Below are the code and all the weights of a small trained network. Each question names an input and a target symbol and asks about switching units off, where a switched-off unit gives its printed mean instead of its output.

import numpy as np


def w(rows, s, z=0):
    codes = np.array(rows[::2]) - 128.0
    scale = np.full(codes.shape[1], s)
    scale[-1] = z or s
    return codes * scale


def norm(h):
    return h / np.sqrt((h * h).mean(-1, keepdims=True) + 1e-5)


def f(y):
    return np.maximum(y, 0)


def softmax(a):
    e = np.exp(a - a.max(-1, keepdims=True))
    return e / e.sum(-1, keepdims=True)


def log_softmax(a):
    a = a - a.max(-1, keepdims=True)
    return a - np.log(np.exp(a).sum(-1, keepdims=True))


def net(x, mask):
    ids = ['ΓΔΨβζπσφ'.index(c) for c in x.split()]
    T = len(ids)
    res = E[ids] + P[:T]
    u = 0
    for l in range(2):
        q, k, v = (norm(res) @ M[l].T for M in (Q, K, V))
        z = softmax(np.where(np.tri(T) > 0, q @ k.T / 2**0.5, -1e9)) @ v
        res = res + np.where(mask[u], z, O[l][:, -1]) @ O[l][:, :-1]
        u += 1
        y = f(norm(res) @ A[l][:, :-1].T + A[l][:, -1])
        res = res + np.where(mask[u : u + 12], y, B[l][:, -1]) @ B[l][:, :-1]
        u += 12
    return log_softmax(norm(res)[-1] @ U[:, :-1].T + U[:, -1])


Q, K, V, O, A, B = {}, {}, {}, {}, {}, {}
E = w([
[143,136,216,147],'Γ',
[185,180,75,141],'Δ',
[90,239,162,210],'Ψ',
[54,10,58,48],'β',
[254,85,137,109],'ζ',
[101,161,174,207],'π',
[105,198,173,192],'σ',
[95,146,165,63],'φ',
],0.011)
P = w([
[62,27,75,55],'0',
[247,133,134,178],'1',
[254,143,151,171],'2',
[169,163,72,78],'3',
[125,173,36,156],'4',
[171,127,100,116],'5',
[116,137,65,160],'6',
[132,133,73,177],'7',
[108,117,64,192],'8',
[135,147,78,176],'9',
[201,114,144,149],'10',
[211,122,169,188],'11',
[134,156,93,155],'12',
[119,212,80,184],'13',
],0.0054)
Q[0] = w([
[56,97,117,167],'L0H1',
[41,241,255,203],'L0H1',
],0.0042)
K[0] = w([
[97,115,187,124],'L0H1',
[14,7,118,1],'L0H1',
],0.0044)
V[0] = w([
[254,141,114,49],'L0H1',
[85,172,133,243],'L0H1',
],0.005)
O[0] = w([
[162,86,54,211,69],'L0H1',
[134,84,51,2,254],'L0H1',
],0.0092,0.00083)
A[0] = w([
[151,112,122,121,71],'L0N1',
[101,140,129,118,4],'L0N2',
[170,143,67,146,43],'L0N3',
[102,37,92,113,113],'L0N4',
[149,35,112,112,146],'L0N5',
[78,121,88,104,207],'L0N6',
[118,93,112,201,151],'L0N7',
[41,150,112,159,201],'L0N8',
[93,8,140,112,53],'L0N9',
[125,78,131,57,184],'L0N10',
[135,140,152,169,78],'L0N11',
[123,66,173,121,127],'L0N12',
],0.011,0.0036)
B[0] = w([
[207,105,107,162,140],'L0N1',
[163,211,150,102,130],'L0N2',
[131,185,100,87,174],'L0N3',
[112,88,162,254,175],'L0N4',
[200,84,207,223,193],'L0N5',
[130,151,129,178,192],'L0N6',
[179,198,159,103,208],'L0N7',
[179,114,146,130,254],'L0N8',
[47,157,90,206,163],'L0N9',
[160,126,113,207,214],'L0N10',
[126,136,75,104,198],'L0N11',
[109,178,79,157,151],'L0N12',
],0.0077,0.0049)
Q[1] = w([
[128,2,116,55],'L1H1',
[130,104,233,224],'L1H1',
],0.0068)
K[1] = w([
[254,125,91,136],'L1H1',
[110,127,178,98],'L1H1',
],0.0088)
V[1] = w([
[47,127,177,253],'L1H1',
[39,156,162,92],'L1H1',
],0.011)
O[1] = w([
[85,14,79,96,253],'L1H1',
[87,148,255,99,127],'L1H1',
],0.0096,0.0063)
A[1] = w([
[106,33,71,172,31],'L1N1',
[97,181,236,121,250],'L1N2',
[54,120,55,193,162],'L1N3',
[163,105,47,152,144],'L1N4',
[30,83,81,188,166],'L1N5',
[215,146,2,139,254],'L1N6',
[140,130,87,75,134],'L1N7',
[249,172,115,97,89],'L1N8',
[171,128,230,79,224],'L1N9',
[193,129,59,67,195],'L1N10',
[101,107,77,72,62],'L1N11',
[52,143,78,57,12],'L1N12',
],0.0068,0.0022)
B[1] = w([
[160,84,147,145,202],'L1N1',
[107,146,155,52,199],'L1N2',
[126,91,62,129,198],'L1N3',
[104,240,185,191,210],'L1N4',
[87,45,183,137,200],'L1N5',
[140,253,118,123,254],'L1N6',
[148,157,65,159,140],'L1N7',
[123,145,79,135,171],'L1N8',
[149,134,80,59,181],'L1N9',
[138,227,88,131,177],'L1N10',
[127,125,12,133,140],'L1N11',
[177,126,74,115,133],'L1N12',
],0.0068,0.0072)
U = w([
[76,33,73,116,29],'Γ',
[133,197,1,147,184],'Δ',
[97,152,136,78,255],'Ψ',
[92,88,52,211,82],'β',
[212,174,41,203,115],'ζ',
[70,91,154,47,101],'π',
[103,164,204,74,121],'σ',
[89,55,104,148,34],'φ',
],0.0091,0.003)

Each question gives the input, a string of symbols that net reads in full, and the target symbol t.
The units are the heads (2 rows each of Q, K, V and O) and the neurons (one row each of A and B). Each row of codes is followed by its name. A weight is (code - 128) times the scale printed after its matrix; where a second scale follows, it is the last column's (O, A, B and U).
mask holds one flag per unit, layer by layer, with each layer's heads first. A switched-off unit (its flag False) gives its mean, the last column of its rows in O or B, instead of its output. The means were averaged over made-up inputs and are rounded, as every weight is.
A unit's drop is (log p(t) with every unit on - log p(t) with that unit switched off) / (log p(t) with every unit on - log p(t) with every unit switched off).
The circuit of an input: a set's keep is (log p(t) with only the set's units on - log p(t) with every unit switched off) / (log p(t) with every unit on - log p(t) with every unit switched off). Starting from the 12 units with the biggest drops (on a tie, the unit counted first), units are removed one at a time, each time the one whose removal leaves the highest keep (on an exact tie, the one counted first), for as long as the keep stays at least 0.8.
circuit, biggest first: the units of the circuit, biggest drop first
top k neurons: the k neurons with the biggest drops, biggest first
top k neurons in layer l: the k neurons of layer l with the biggest drops, biggest first
drop of u: that unit's drop, to one decimal
input β Ψ π Γ Ψ Γ π σ Δ σ, target β: circuit, biggest first : (L1H1 L0H1 L1N5)
input Δ σ Ψ Ψ Γ Γ, target Δ: circuit, biggest first : (L1H1 L1N6)
input σ σ ζ ζ π σ, target σ: circuit, biggest first : (L1H1 L0H1)
input ζ Δ σ Δ Δ σ β ζ φ, target ζ: circuit, biggest first : (L0N8 L0H1)
input Ψ π Γ σ Ψ, target Ψ: circuit, biggest first : (L1H1 L0H1)
input β σ π φ Γ β Ψ Γ π Ψ Γ ζ σ, target β: top 2 neurons : (L0N10 L1N5)
input Γ φ ζ π ζ Δ ζ Δ π ζ π σ σ, target Γ: top neuron in layer 0 : (L0N5)
input σ Ψ β φ, target σ: top 3 neurons in layer 0 : (L0N10 L0N6 L0N11)
input Δ σ ζ β, target β: top 2 neurons in layer 0 : (L0N4 L0N9)
input β φ Ψ, target β: top 2 neurons : (L1N5 L0N9)
input π β φ, target π: top 2 neurons in layer 0 : (L0N5 L0N10)
input β Ψ ζ σ Ψ, target β: top 2 neurons : (L1N5 L0N3)
input ζ ζ Ψ π σ β φ σ ζ ζ Ψ Δ φ, target ζ: top 3 neurons in layer 0 : (L0N8 L0N9 L0N4)
input σ Ψ π, target σ: drop of L1H1 : 1.2
input π Ψ σ Ψ π σ ζ Γ, target π: drop of L1N10 : 0.0
input Γ φ Δ π Ψ σ ζ π π, target Γ: drop of L0H1 : 1.4
input Ψ Ψ Ψ π σ, target Ψ: drop of L1H1 : 1.0
input Γ Ψ β π σ φ, target Γ: top neuron : (L0N10)
input π ζ Γ σ σ Ψ σ Ψ Γ, target π: top 2 neurons in layer 0 : (L0N5 L0N4)
input Δ Γ Ψ φ Ψ π σ Δ σ σ Γ, target Δ: top neuron : (L0N4)
input π β σ σ π Γ ζ Ψ Ψ σ, target π: top 2 neurons : (L0N5 L0N10)
